Below are the code and all the weights of a small trained network. Each question names an input and a class and asks about switching units off, where a switched-off unit gives its printed mean instead of its output.

import numpy as np


def w(rows, s, z=0):
    codes = np.array(rows[::2]) - 128.0
    scale = np.full(codes.shape[1], s)
    scale[-1] = z or s
    return codes * scale


def norm(h):
    return h / np.sqrt((h * h).mean(-1, keepdims=True) + 1e-5)


def f(y):
    return y / 2 * (1 + np.tanh(0.7978845608 * (y + 0.044715 * y**3)))


def log_softmax(a):
    a = a - a.max(-1, keepdims=True)
    return a - np.log(np.exp(a).sum(-1, keepdims=True))


def net(x, mask):
    res = np.array(x, float).reshape(1, 5) / 4 @ E
    u = 0
    for l in range(2):
        y = f(norm(res) @ A[l][:, :-1].T + A[l][:, -1])
        res = res + np.where(mask[u : u + 6], y, B[l][:, -1]) @ B[l][:, :-1]
        u += 6
    return log_softmax(norm(res)[-1] @ U[:, :-1].T + U[:, -1])


A, B = {}, {}
E = w([
[127,120,122,139],'x0',
[253,56,160,106],'x1',
[124,100,88,185],'x2',
[147,142,53,67],'x3',
[170,201,114,157],'x4',
],0.006)
A[0] = w([
[75,96,152,40,211],'0.n1',
[198,67,89,186,7],'0.n2',
[194,237,109,163,180],'0.n3',
[111,138,254,151,253],'0.n4',
[143,131,5,25,69],'0.n5',
[74,62,102,105,77],'0.n6',
],0.0089,0.0042)
B[0] = w([
[146,120,74,127,209],'0.n1',
[143,179,125,68,147],'0.n2',
[109,53,94,111,216],'0.n3',
[162,147,92,177,253],'0.n4',
[156,159,161,250,192],'0.n5',
[127,103,116,113,148],'0.n6',
],0.016,0.0053)
A[1] = w([
[99,37,136,137,154],'1.n1',
[168,189,206,149,6],'1.n2',
[10,182,109,127,223],'1.n3',
[100,105,152,60,152],'1.n4',
[84,136,150,184,147],'1.n5',
[147,76,50,175,162],'1.n6',
],0.013,0.0017)
B[1] = w([
[73,142,82,147,149],'1.n1',
[61,109,114,72,131],'1.n2',
[227,11,129,84,168],'1.n3',
[91,156,127,204,123],'1.n4',
[207,190,147,121,153],'1.n5',
[56,162,138,85,251],'1.n6',
],0.011,0.013)
U = w([
[119,146,118,113,254],'0',
[211,65,148,92,100],'1',
[150,145,127,247,87],'2',
[112,147,115,122,197],'3',
[51,100,83,107,80],'4',
[81,176,217,102,24],'5',
],0.014,0.009)

Each question gives the input, the list of numbers given to net, and the class t.
The units are the neurons (one row each of A and B). Each row of codes is followed by its name. A weight is (code - 128) times the scale printed after its matrix; where a second scale follows, it is the last column's (A, B and U).
mask holds one flag per neuron, layer by layer. A switched-off neuron (its flag False) gives its mean, the last column of its row in B, instead of its output. The means were averaged over made-up inputs and are rounded, as every weight is.
A unit's drop is (log p(t) with every unit on - log p(t) with that unit switched off) / (log p(t) with every unit on - log p(t) with every unit switched off).
The circuit of an input: a set's keep is (log p(t) with only the set's units on - log p(t) with every unit switched off) / (log p(t) with every unit on - log p(t) with every unit switched off). Starting from all 12 units, units are removed one at a time, each time the one whose removal leaves the highest keep (on an exact tie, the one counted first), for as long as the keep stays at least 0.8.
circuit, biggest first: the units of the circuit, biggest drop first
k most important neurons: the k neurons with the biggest drops, biggest first
top k neurons in layer l: the k neurons of layer l with the biggest drops, biggest first
drop when u is switched off: that unit's drop, to one decimal
input [3,3,3,-2,4], class 4: most important neuron => (0.n3)
input [7,7,-3,1,8], class 4: circuit, biggest first => (0.n3; 1.n5; 1.n3)
input [7,-6,7,-5,8], class 4: 4 most important neurons => (0.n3; 0.n5; 0.n2; 1.n6)
input [5,-5,2,0,7], class 4: top 2 neurons in layer 0 => (0.n3; 0.n2)
input [-5,2,-4,-4,0], class 3: 3 most important neurons => (0.n5; 1.n3; 1.n2)
input [6,2,-5,5,7], class 4: circuit, biggest first => (0.n3; 1.n6)
input [-3,7,3,-7,-8], class 4: 2 most important neurons => (0.n5; 1.n5)
input [0,6,-1,7,4], class 2: top 2 neurons in layer 1 => (1.n3; 1.n5)
input [-5,-5,0,-1,7], class 4: 3 most important neurons => (0.n3; 1.n1; 0.n2)
input [3,6,-1,7,2], class 2: 4 most important neurons => (0.n5; 1.n3; 1.n6; 1.n5)
input [7,4,4,8,-8], class 2: 4 most important neurons => (0.n5; 0.n3; 1.n2; 1.n3)
input [4,-4,-3,-5,6], class 4: 3 most important neurons => (0.n3; 0.n5; 1.n6)
input [1,5,-4,1,6], class 4: circuit, biggest first => (0.n3; 1.n3; 1.n5)
input [-8,-8,-7,0,1], class 1: circuit, biggest first => (1.n3)
input [1,4,7,-5,4], class 0: 2 most important neurons => (1.n3; 0.n2)
input [0,-7,2,-7,-7], class 1: 3 most important neurons => (1.n3; 0.n3; 0.n5)
input [-2,-6,1,0,-4], class 1: 2 most important neurons => (1.n3; 0.n3)
input [-7,4,-2,-2,2], class 3: 3 most important neurons => (1.n3; 0.n5; 0.n4)
input [5,-6,6,7,-1], class 2: top 3 neurons in layer 0 => (0.n5; 0.n2; 0.n3)
input [0,2,-5,-7,1], class 2: circuit, biggest first => (0.n4)
input [-2,-5,-3,8,7], class 2: top 2 neurons in layer 1 => (1.n2; 1.n5)
input [-1,1,-2,-4,5], class 4: drop when 0.n3 is switched off => 0.8
input [4,0,-7,8,5], class 2: drop when 0.n5 is switched off => 1.2
input [5,-2,-4,7,6], class 2: drop when 0.n1 is switched off => 0.1
